Each row has a name. After each piece below comes the name of the row it's from, unless a question asks for something else. Each question is about the rows just above it.

Columns, left to right: H N T E Y J U Q
baki: [-24  13 -20  -1 -20  -3 -20  -1]
doku: [-42  32 -22  -1 -22 -13 -23  -2]
dof: [ 45 -54 -13   0 -13 -35  -6   1]
mor: [ 20 -29 -15   0 -16 -23 -11   0]
Zop: [-29  18 -21  -1 -21   0 -21  -2]
Puf: [ 34 -43 -14   0 -15 -30  -8   0]
bufit: [-48  37 -23  -1 -23   9 -25  -2]
tav: [-49  38 -23  -1 -23   9 -25  -2]
Tov: [ 26 -35 -15   0 -15 -26 -10   0]
Lifal: [-17   6 -19  -1 -19  -6 -18  -1]
mub: [-17   7 -19  -1 -19  -6 -18  -1]
Which column holds [-42  45  20 -29  34 -48] top down?	H
Which row holds this, read backwards? [  0 -10 -26]	Tov
The one value in dof and doku:	[-13]

Columns, left to right: W L G Z P
nibis: [-19 -24 -19  58   4]
vivif: [  0  21  -9 -48 -10]
rofun: [15 -9 -5 -7 -8]
Pebi: [-19  -9 -19  58 -10]
Zezo: [  0  21  -9 -48  12]
The one value in vivif and rofun:	[-9]
Which column holds [ -8 -10] top down?	P
which: [-19 -24 -19  58   4]	nibis

Columns, left to right: B A S X R K M D V F
lemis: [ 17   1  10 -13   1  54 -34   2  39   6]
vinam: [-5  1  1 -5 -3  3 -2 -2  1  8]
Lizo: [-3 -5  7  2 -8  2  3  4  3 -8]
Tegas: [-1 -4  0  9  1  5  3  1  2 -6]
Fele: [ 2  1 -3 -6  2 -9  4  6  0  0]
nop: [ 10   2   4 -10  -1   3   6   7   3  -1]
[ -6 -10] is in which column, read top down?	X
The one value in nop and vinam:	[3]

Columns, left to right: daz lus logi zilu pidi Kad muzo
nasos: [11 23 40 -9 -4 15 -1]
Bos: [-3 -3 -5  5  1  9  2]
pifuv: [-1 -5 -1 -3  1 -1  4]
Fatuv: [ -3  45  -5  45 -23  11 -58]
Novif: [14 20 20  1  5  2  1]
kos: [  3  19  33 -11  -2  20   4]
rup: [-5 -4 -8 -1 -6 10  0]
Lis: [0 0 0 0 0 0 3]
Zev: [-28  33 -24 -43  20  11  -5]
Nelo: [ -3  -4  -5  45 -24  11 -58]
zar: [-2 -5  5  1  9  2  0]
mobi: [ 4 -4 -4 -4  2 12 -3]
Which row holds [-5 -3] read backwards?	Bos
Shared by kos and Lis:	[3]
Which row holds this, read backwards? [ 2  9  1  5 -5 -2]	zar
Which value is in both pifuv and Novif?	[1]
Which row holds this, read backwards? [ 2  9  1  5 -5 -3]	Bos

Columns, left to right: Zaned dulo pata Riz lom desat loke movum
dep: [-40  -9  24 -29 -53  -9 -31  28]
Vozez: [ 28 -23   2  28  -8  27  35 -29]
dimov: [ -3  14 -22  -6  19  -9  -1 -12]
Which row holds [ -9  19  -6 -22] read backwards?	dimov
The entry that follows [27]:	[35]
Which column holds this, read top down? [28 -6]	Riz
The one value in dimov and dep:	[-9]
Which row holds [-53 -29  24  -9] read backwards?	dep

Columns, left to right: rali kazu fedat melak Pava voru Nesod Viz Koruf
sina: [ -7 -31  12  26 -16   0 -14 -18   3]
nur: [-14  17   9 -14   8  -2  -4  20  -8]
rega: [ 14  26 -32 -26  29 -15  -2   3  10]
sosus: [-21  21 -20 -25   8  -4 -23  -5  22]
vilif: [  5 -24 -21  18   5  -2  -5 -16   6]
Gov: [-13  -4  24   1  14   5   3  -4   0]
vap: [ -7  16  14  -9  -2  -4   8  26 -14]
dogog: [ 33  40   7 -18  -4  -2  17  10 -15]
poduf: [-11  11 -13   0 -14  -3 -17  -6   8]
Fofuv: [-32  -2  26 -22  62  19  31  15 -12]
Penu: [ -4   1 -18 -34  24 -13  23  30   0]
dibob: [-22 -12 -20 -10 -13 -14 -14   4   2]
Where do [ -4   1 -18 -34  24 -13  23  30   0] appear?	Penu
What comes right after [-9] in the named rows?	[-2]
[-22 -12 -20 -10 -13 -14 -14   4   2] is in which row?	dibob
Which value is in both vilif and nur?	[-2]
The entry that follows [-23]:	[-5]
[ 8 -4 -2] is which row, read backwards?	vap

Columns, left to right: Davom niz pelig guko rone molu Kopab gibi per Bav
piza: [-19  10  18   2 -32  14 -17 -33 -10 -14]
Ruva: [ 14  30  -4  -6  19  29  -2 -36   7  40]
sonur: [-22 -20   1  -5  18  16  42  10 -13 -24]
tib: [-22 -20   1  -5  18  19  42  10 -13  39]
Which row holds [42 19 18] read backwards?	tib
Which value is in both Ruva and tib?	[19]

Columns, left to right: Res Ruk Fiba mabi ses tiza
Zatup: [51  2  8 15  6  7]
zik: [17 28 17  5 10  2]
tev: [ 8  5  7 10  4  6]
zod: [ 1 19 18 17  8  3]
kudib: [ 2  6 11  9 10  6]
vuvav: [45  2  6  8  5  9]
zuk: [ 1 12 13  2 54  9]
Vami: [ 7  7 13  7  9  6]
Right after [18] comes	[17]
Which column holds this, read top down? [17  7 18]	Fiba
[ 1 19 18 17  8  3] is in which row?	zod
The entry that follows [4]:	[6]

Columns, left to right: Doki Tepa nuno tif Geb
gul: [23 19 15 15 22]
sabek: [ 14 -27   6   5  25]
vifab: [ 33 -20  23  27  18]
faviv: [  6 -29  -2  -4  29]
pobu: [ 48 -16  -1  40  18]
fov: [ 48 -16  35  40  14]
lag: [  3 -32  15 -11  20]
[48  3] is in which column, read top down?	Doki
The one value in vifab and pobu:	[18]
Which column holds [ 5 27 -4] top down?	tif

Columns, left to right: tupu Vab sakon ganab
tafe: [  7 -18   9  -6]
gase: [12 10 12 -6]
Gomib: [ 40 -37 -21 -10]
gutu: [18 -9 51 -6]
Mezi: [ 18 -37  12  -6]
pezat: [ 12 -18  12  -6]
fude: [ 18  11  56 -10]
lugop: [  2   9  12 -24]
Which value is in both fude and Gomib?	[-10]
Shared by gase and gutu:	[-6]
What comes right after [-9] in the named rows?	[51]

Columns, left to right: gepu kobu vot kepig
kes: [-12   2  14  17]
Pib: [-16   6  43 -15]
tol: [10 -2 20 25]
nud: [-19  -8  16  31]
Ralin: [ 19   5   7 -49]
faf: [ 3 13  4 -6]
vir: [-11   7  14  10]
ril: [-23 -12  16  36]
zov: [ 39 -13  25  47]
[14 43 20] is in which column, read top down?	vot
The entry that follows [3]:	[13]
Which column holds this, read top down? [16  7  4 14 16 25]	vot

Columns, left to right: sokoz nopem gon gevip Zolor daru vupu Tereb
Gilo: [ 17 -11   5  16   3  15  23  -6]
Sama: [-4 -5  3 -5 -6 -2 -7  7]
Bodon: [-7  2  4 -4 -6 -4 -8  8]
fopot: [ -8  17  -6 -19   4 -21  -7  -7]
dapuz: [ 11  21 -44  -8  40  -6  16 -46]
rudam: [ -6  -1  -2  -5  -7  -8   3 -49]
which: [ 11  21 -44  -8  40  -6  16 -46]	dapuz
which: [-4 -5  3 -5 -6 -2 -7  7]	Sama
[-1 -6] is which row, read backwards?	rudam
Which row holds this, read backwards? [-7 -2 -6 -5  3 -5 -4]	Sama
[ 16  -5  -4 -19  -8] is in which column, read top down?	gevip

Columns, left to right: tolu Luson gise tedol kez zok Datol
rafas: [ -5  -2  -7  -2 -13  -7 -18]
Poso: [ -1  -6 -47  39   1  38 -13]
Tuda: [  4 -51 -52  46  -5   3   2]
Pazi: [ -1  27  19 -33 -12  38  -1]
Which column holds [39 46] top down?	tedol
Which value is in both rafas and Tuda?	[-5]
Which value is in both Tuda and rafas?	[-5]
Shared by rafas and Poso:	[-13]
Which row holds [ 46 -52] read backwards?	Tuda
Which column holds [-18 -13] top down?	Datol
Right after [-47] comes	[39]

Columns, left to right: puliz Lones rur Kude
lodav: [ 11 -24   7  32]
debe: [  1 -24   2  -7]
tad: [-1 34  3  2]
Rikob: [33 37 37 17]
Nada: [37 17 37 37]
feg: [16 -6 32 25]
lavo: [  4 -28   2  -8]
dazad: [ 16 -10  27 -23]
rigo: [  2 -29   3  25]
poko: [24 -6 33 24]
Right after [-29] comes	[3]
The one value in Rikob and poko:	[33]
The one value in debe and lodav:	[-24]
What comes right after [4] in the named rows?	[-28]
which: [37 17 37 37]	Nada
Which value is in both dazad and feg?	[16]
Which column holds this, read top down? [37 25]	Kude

Columns, left to right: Kunel Satu Zusob vikik mopo tes
givut: [ -9   9 -41  -9  -9  27]
volik: [-1  9 28 -9 -9 19]
lig: [-1  9 18 -9 -9 19]
[-1  9 18 -9 -9 19] is in which row?	lig
The row with [-1  9 28 -9 -9 19] is	volik

